Below is a small trained network, with its code and all its weights. Each question gives an input and a class and asks what happens when units are switched off, that is, made to give their printed mean instead of their output.

import numpy as np


def w(rows, s, z=0):
    codes = np.array(rows[::2]) - 128.0
    scale = np.full(codes.shape[1], s)
    scale[-1] = z or s
    return codes * scale


def f(y):
    return y / 2 * (1 + np.tanh(0.7978845608 * (y + 0.044715 * y**3)))


def log_softmax(a):
    a = a - a.max(-1, keepdims=True)
    return a - np.log(np.exp(a).sum(-1, keepdims=True))


def net(x, mask):
    res = np.array(x, float).reshape(1, 5) / 4 @ E
    y = f(res @ A[0][:, :-1].T + A[0][:, -1])
    res = res + np.where(mask, y, B[0][:, -1]) @ B[0][:, :-1]
    return log_softmax(res[-1] @ U[:, :-1].T + U[:, -1])


A, B = {}, {}
E = w([
[68,180,133,156,163,77,190,60,56,95],'x0',
[179,68,99,80,255,40,101,95,138,112],'x1',
[121,203,87,154,158,52,147,223,183,162],'x2',
[29,154,123,51,139,137,46,131,128,136],'x3',
[147,121,125,147,90,80,68,214,31,53],'x4',
],0.0092)
A[0] = w([
[161,98,117,138,115,138,66,161,140,150,31],'N1',
[152,106,130,81,110,145,130,182,169,126,55],'N2',
[85,110,91,142,176,168,140,90,182,150,58],'N3',
[162,85,137,114,182,91,92,195,51,63,97],'N4',
[55,144,114,95,135,129,39,145,115,101,42],'N5',
[201,126,130,171,111,127,184,143,125,74,53],'N6',
[83,172,138,174,161,87,183,104,50,90,60],'N7',
[244,74,140,164,101,146,186,160,153,130,88],'N8',
[117,235,79,161,145,67,172,227,161,198,2],'N9',
[88,187,131,54,125,135,77,109,161,110,47],'N10',
[206,59,108,123,96,179,43,175,159,194,102],'N11',
[167,118,85,106,110,152,106,186,184,149,58],'N12',
[132,100,119,48,187,76,76,115,129,136,92],'N13',
[136,136,140,99,125,130,148,117,121,175,29],'N14',
[137,143,141,133,135,133,114,141,105,119,35],'N15',
[120,150,125,127,169,175,173,100,202,194,89],'N16',
[120,112,105,143,98,103,115,194,92,64,49],'N17',
[146,159,110,100,91,108,74,157,56,76,39],'N18',
[76,138,97,130,133,93,177,99,79,112,15],'N19',
[160,123,125,183,92,89,67,141,93,88,51],'N20',
[145,53,161,122,93,204,112,56,82,81,55],'N21',
[193,124,160,210,137,99,208,97,105,110,62],'N22',
[115,175,164,155,52,184,135,154,123,113,70],'N23',
[134,120,163,141,57,97,89,188,53,98,61],'N24',
[67,149,141,186,82,155,132,148,161,131,75],'N25',
[161,77,151,100,99,159,77,172,193,122,87],'N26',
[162,87,143,104,120,142,108,177,161,149,43],'N27',
[18,153,131,54,144,152,44,136,112,152,29],'N28',
[113,142,154,93,142,141,215,97,179,190,44],'N29',
[102,191,164,135,67,197,191,161,109,146,78],'N30',
[149,58,176,90,86,192,100,56,93,102,36],'N31',
[144,113,144,149,181,102,106,115,136,106,4],'N32',
[116,173,158,167,87,174,111,132,120,141,49],'N33',
[142,90,87,122,182,122,125,126,111,132,30],'N34',
[90,184,123,133,73,179,121,124,128,118,37],'N35',
[142,98,176,119,131,159,112,99,81,148,46],'N36',
[195,85,100,107,203,96,135,87,152,78,66],'N37',
[122,113,140,88,121,144,168,47,194,193,69],'N38',
[93,188,133,107,147,94,171,73,85,90,56],'N39',
[157,135,151,110,104,116,111,116,148,142,42],'N40',
[147,195,70,164,140,90,102,195,192,152,31],'N41',
[148,96,107,107,204,115,102,118,112,120,37],'N42',
[126,75,137,152,124,162,94,89,81,140,38],'N43',
[130,121,121,118,166,155,140,153,107,134,30],'N44',
[202,118,120,162,117,138,203,136,111,133,15],'N45',
[147,109,136,130,188,52,103,113,161,125,74],'N46',
],0.011,0.0078)
B[0] = w([
[91,181,144,161,119,102,165,56,141,132,151],'N1',
[95,158,172,132,120,115,150,73,115,130,154],'N2',
[145,160,113,173,122,174,133,142,183,102,175],'N3',
[171,131,83,170,112,195,132,135,232,100,254],'N4',
[100,133,164,161,156,158,73,166,126,209,194],'N5',
[112,158,118,146,168,176,64,163,133,197,185],'N6',
[54,197,195,124,37,114,157,1,119,112,229],'N7',
[71,150,159,134,136,148,32,165,78,228,230],'N8',
[102,86,184,61,255,52,158,188,71,35,249],'N9',
[100,167,145,163,163,160,70,173,112,212,178],'N10',
[77,184,165,130,43,107,158,14,80,112,245],'N11',
[65,172,161,129,108,94,159,72,114,119,178],'N12',
[193,74,79,87,88,109,183,145,112,196,235],'N13',
[105,133,132,164,141,99,164,136,192,143,120],'N14',
[132,157,146,177,186,90,160,102,190,161,119],'N15',
[153,147,124,200,120,176,73,155,205,61,218],'N16',
[170,148,110,179,163,185,116,102,210,84,193],'N17',
[166,146,118,207,162,175,121,137,208,107,199],'N18',
[73,167,177,137,99,84,176,62,142,134,166],'N19',
[146,150,121,183,151,178,110,126,191,107,187],'N20',
[96,111,175,69,236,46,152,191,111,69,232],'N21',
[48,165,142,124,139,153,51,185,87,227,217],'N22',
[198,46,54,66,70,110,202,115,146,181,207],'N23',
[163,148,109,193,125,180,109,135,248,88,221],'N24',
[183,67,73,91,101,90,174,140,139,165,179],'N25',
[79,183,176,142,67,106,179,55,89,131,204],'N26',
[94,164,161,161,116,100,169,73,126,141,159],'N27',
[88,141,132,147,155,163,40,192,73,235,225],'N28',
[144,164,113,174,144,188,78,95,225,90,191],'N29',
[229,50,75,69,88,98,181,123,140,161,216],'N30',
[89,148,156,84,244,32,172,206,119,72,221],'N31',
[163,126,150,114,131,71,170,109,164,189,143],'N32',
[195,63,92,114,116,78,184,116,155,180,168],'N33',
[146,91,111,111,103,84,175,134,165,171,154],'N34',
[168,99,109,111,113,88,157,144,155,177,172],'N35',
[119,128,126,145,180,64,142,156,135,92,153],'N36',
[209,68,65,81,60,107,192,158,129,184,237],'N37',
[190,159,108,213,137,182,83,121,207,51,215],'N38',
[61,203,195,138,56,106,171,44,101,136,195],'N39',
[93,124,148,183,176,82,175,82,183,150,118],'N40',
[95,101,154,72,218,98,164,167,101,58,206],'N41',
[159,83,127,107,88,102,183,131,162,163,184],'N42',
[107,147,131,117,217,91,172,159,155,108,159],'N43',
[93,156,163,187,204,37,213,104,243,219,113],'N44',
[103,137,120,161,155,122,84,184,124,206,171],'N45',
[187,66,87,110,91,109,166,137,116,142,212],'N46',
],0.0084,0.0099)
U = w([
[173,87,94,111,81,91,195,133,152,182,119],'0',
[143,158,117,192,126,157,135,130,210,79,125],'1',
[87,129,154,101,202,61,174,170,118,69,113],'2',
[64,184,163,146,62,90,179,50,119,143,122],'3',
[82,149,131,149,132,135,86,175,113,247,131],'4',
[137,108,87,72,44,192,79,144,28,18,255],'5',
[101,120,65,133,103,129,118,114,84,91,104],'6',
[115,77,114,157,121,133,118,92,86,100,104],'7',
],0.012,0.025)

Each question gives the input, the list of numbers given to net, and the class t.
The units are the neurons (one row each of A and B). Each row of codes is followed by its name. A weight is (code - 128) times the scale printed after its matrix; where a second scale follows, it is the last column's (A, B and U).
mask holds one flag per neuron, in row order. A switched-off neuron (its flag False) gives its mean, the last column of its row in B, instead of its output. The means were averaged over made-up inputs and are rounded, as every weight is.
A unit's drop is (log p(t) with every unit on - log p(t) with that unit switched off) / (log p(t) with every unit on - log p(t) with every unit switched off).
The circuit of an input: a set's keep is (log p(t) with only the set's units on - log p(t) with every unit switched off) / (log p(t) with every unit on - log p(t) with every unit switched off). Starting from the 12 units with the biggest drops (on a tie, the unit counted first), units are removed one at a time, each time the one whose removal leaves the highest keep (on an exact tie, the one counted first), for as long as the keep stays at least 0.8.
circuit, biggest first: the units of the circuit, biggest drop first
most important unit: the unit with the biggest drop
k most important neurons: the k neurons with the biggest drops, biggest first
drop of u: that unit's drop, to one decimal
input [3,7,6,4,-7], class 0: most important neuron	(N13)
input [-8,6,-3,-8,3], class 3: 2 most important neurons	(N11 N26)
input [-2,-7,-4,-8,0], class 4: 4 most important neurons	(N8 N22 N6 N45)
input [-7,0,4,-8,-6], class 4: 3 most important neurons	(N8 N45 N7)
input [3,-4,-2,8,7], class 4: 3 most important neurons	(N28 N5 N10)
input [2,1,-5,-6,2], class 4: 3 most important neurons	(N22 N9 N8)
input [-1,-8,7,-6,-1], class 0: 3 most important neurons	(N30 N23 N25)
input [1,-6,-3,-8,6], class 4: 3 most important neurons	(N22 N8 N6)
input [8,5,-1,8,-4], class 3: 2 most important neurons	(N39 N7)
input [7,-5,-7,4,-1], class 2: 3 most important neurons	(N21 N31 N11)
input [3,-2,8,-5,7], class 2: 4 most important neurons	(N9 N41 N38 N16)
input [-8,1,-7,6,-7], class 3: 3 most important neurons	(N11 N26 N9)
input [-3,-8,-5,8,6], class 0: 3 most important neurons	(N23 N30 N33)
input [-2,1,-3,0,1], class 5: most important unit	N9
input [1,3,7,-6,-3], class 2: 2 most important neurons	(N9 N41)
input [4,-4,5,-3,-6], class 1: 2 most important neurons	(N29 N16)
input [7,0,2,5,6], class 3: drop of N3	0.1
input [1,-2,7,6,4], class 2: drop of N9	2.9
input [-7,-5,-2,3,-1], class 3: drop of N31	0.0
input [-7,-6,-4,-5,-2], class 3: circuit, biggest first	(N11)
input [-5,-5,3,-7,2], class 4: drop of N8	1.3
